Below is a small trained network, with its code and all its weights. Each question gives an input and a class and asks what happens when units are switched off, that is, made to give their printed mean instead of their output.

import numpy as np


def w(rows, s, z=0):
    codes = np.array(rows[::2]) - 128.0
    scale = np.full(codes.shape[1], s)
    scale[-1] = z or s
    return codes * scale


def f(y):
    return y / 2 * (1 + np.tanh(0.7978845608 * (y + 0.044715 * y**3)))


def log_softmax(a):
    a = a - a.max(-1, keepdims=True)
    return a - np.log(np.exp(a).sum(-1, keepdims=True))


def net(x, mask):
    res = np.array(x, float).reshape(1, 8) / 4 @ E
    y = f(res @ A[0][:, :-1].T + A[0][:, -1])
    res = res + np.where(mask, y, B[0][:, -1]) @ B[0][:, :-1]
    return log_softmax(res[-1] @ U[:, :-1].T + U[:, -1])


A, B = {}, {}
E = w([
[133,25,190,144,148],'x0',
[44,92,143,254,179],'x1',
[134,34,38,134,87],'x2',
[155,152,229,113,110],'x3',
[227,127,122,148,147],'x4',
[151,146,179,107,29],'x5',
[142,118,168,203,129],'x6',
[116,86,135,42,212],'x7',
],0.0091)
A[0] = w([
[49,132,149,227,126,154],'n1',
[141,117,30,81,101,116],'n2',
[116,51,193,98,122,122],'n3',
[124,74,170,76,118,108],'n4',
[96,118,48,58,107,118],'n5',
[91,115,135,235,104,116],'n6',
[103,123,175,112,47,226],'n7',
[103,112,210,69,133,127],'n8',
[151,33,86,104,222,173],'n9',
[175,132,66,150,173,254],'n10',
[99,202,158,83,107,184],'n11',
[142,171,108,103,4,161],'n12',
[111,89,122,47,119,177],'n13',
[122,81,150,133,193,204],'n14',
[120,127,158,220,108,229],'n15',
[221,141,161,115,104,119],'n16',
[58,92,50,176,132,137],'n17',
[94,94,120,181,110,100],'n18',
[199,202,190,109,108,133],'n19',
[165,85,51,158,108,186],'n20',
[127,204,74,137,105,184],'n21',
[135,194,150,123,180,149],'n22',
[156,97,199,83,116,135],'n23',
[229,66,146,124,70,114],'n24',
[144,188,180,104,199,164],'n25',
[106,209,155,145,161,186],'n26',
[159,110,134,44,137,133],'n27',
[249,93,175,122,115,118],'n28',
[117,158,118,116,36,104],'n29',
[105,203,148,130,141,196],'n30',
],0.012,0.004)
B[0] = w([
[99,56,160,106,102,238],'n1',
[85,152,43,140,222,217],'n2',
[142,140,85,116,60,182],'n3',
[128,116,53,83,2,168],'n4',
[76,166,83,91,175,207],'n5',
[67,35,140,133,70,228],'n6',
[119,165,143,193,71,208],'n7',
[182,143,122,83,70,185],'n8',
[93,189,132,140,153,233],'n9',
[63,120,138,111,212,211],'n10',
[141,171,150,118,124,213],'n11',
[112,229,135,182,98,252],'n12',
[93,171,60,71,100,192],'n13',
[84,132,179,120,84,187],'n14',
[146,14,209,156,96,232],'n15',
[186,111,97,155,141,213],'n16',
[75,134,139,91,123,224],'n17',
[29,80,87,87,129,181],'n18',
[182,147,151,163,130,240],'n19',
[109,100,103,128,173,223],'n20',
[110,226,169,114,147,210],'n21',
[193,130,217,86,203,188],'n22',
[180,111,94,122,43,189],'n23',
[167,130,62,160,123,229],'n24',
[176,84,180,93,134,208],'n25',
[194,118,224,70,153,204],'n26',
[65,110,75,113,104,200],'n27',
[206,87,83,186,105,224],'n28',
[91,204,179,163,130,197],'n29',
[165,138,243,80,100,197],'n30',
],0.0079,0.011)
U = w([
[200,99,80,248,106,47],'0',
[196,119,190,53,140,69],'1',
[147,112,64,82,39,253],'2',
[70,38,131,153,68,57],'3',
[83,105,164,178,190,202],'4',
[100,154,30,85,200,132],'5',
[102,190,164,195,93,70],'6',
],0.011,0.0034)

Each question gives the input, the list of numbers given to net, and the class t.
The units are the neurons (one row each of A and B). Each row of codes is followed by its name. A weight is (code - 128) times the scale printed after its matrix; where a second scale follows, it is the last column's (A, B and U).
mask holds one flag per neuron, in row order. A switched-off neuron (its flag False) gives its mean, the last column of its row in B, instead of its output. The means were averaged over made-up inputs and are rounded, as every weight is.
A unit's drop is (log p(t) with every unit on - log p(t) with that unit switched off) / (log p(t) with every unit on - log p(t) with every unit switched off).
The circuit of an input: a set's keep is (log p(t) with only the set's units on - log p(t) with every unit switched off) / (log p(t) with every unit on - log p(t) with every unit switched off). Starting from the 12 units with the biggest drops (on a tie, the unit counted first), units are removed one at a time, each time the one whose removal leaves the highest keep (on an exact tie, the one counted first), for as long as the keep stays at least 0.8.
circuit, biggest first: the units of the circuit, biggest drop first
k most important neurons: the k neurons with the biggest drops, biggest first
drop of u: that unit's drop, to one decimal
input [-4,-3,-7,-2,-5,5,7,-1], class 1: circuit, biggest first => (n26)
input [8,-4,-8,-1,1,-2,-2,3], class 2: circuit, biggest first => (n4, n23)
input [3,-4,8,7,1,4,-6,-4], class 0: circuit, biggest first => (n28, n24, n12)
input [7,2,8,3,8,-2,2,-5], class 3: 4 most important neurons => (n6, n18, n15, n19)
input [8,1,-1,8,4,-7,8,4], class 3: circuit, biggest first => (n14, n4)
input [0,1,-5,-1,-2,2,-8,-3], class 1: circuit, biggest first => (n26, n30)
input [-2,-4,-1,-6,-3,2,-4,-5], class 6: 4 most important neurons => (n12, n29, n21, n18)
input [2,-4,-7,-6,8,-3,-8,-2], class 5: 4 most important neurons => (n15, n2, n10, n27)
input [7,5,5,2,8,6,5,-7], class 3: 3 most important neurons => (n6, n18, n15)
input [0,0,1,-1,-6,5,7,-4], class 3: 2 most important neurons => (n6, n15)
input [-1,-4,1,3,8,7,-4,5], class 2: 2 most important neurons => (n27, n13)
input [-4,7,-8,4,-7,-8,4,-6], class 1: 3 most important neurons => (n26, n22, n30)
input [-5,7,-2,4,-4,5,3,-2], class 3: 2 most important neurons => (n6, n1)
input [7,-2,-2,1,7,-1,8,6], class 0: circuit, biggest first => (n28)
input [-8,3,-4,-7,-3,-6,8,4], class 1: drop of n22 => 0.2
input [-2,-7,1,-2,4,2,1,2], class 5: drop of n2 => 0.1
input [-6,-1,-1,1,-5,7,-7,-5], class 6: drop of n12 => 0.0
input [2,-8,8,-4,8,4,7,5], class 5: drop of n10 => 0.2
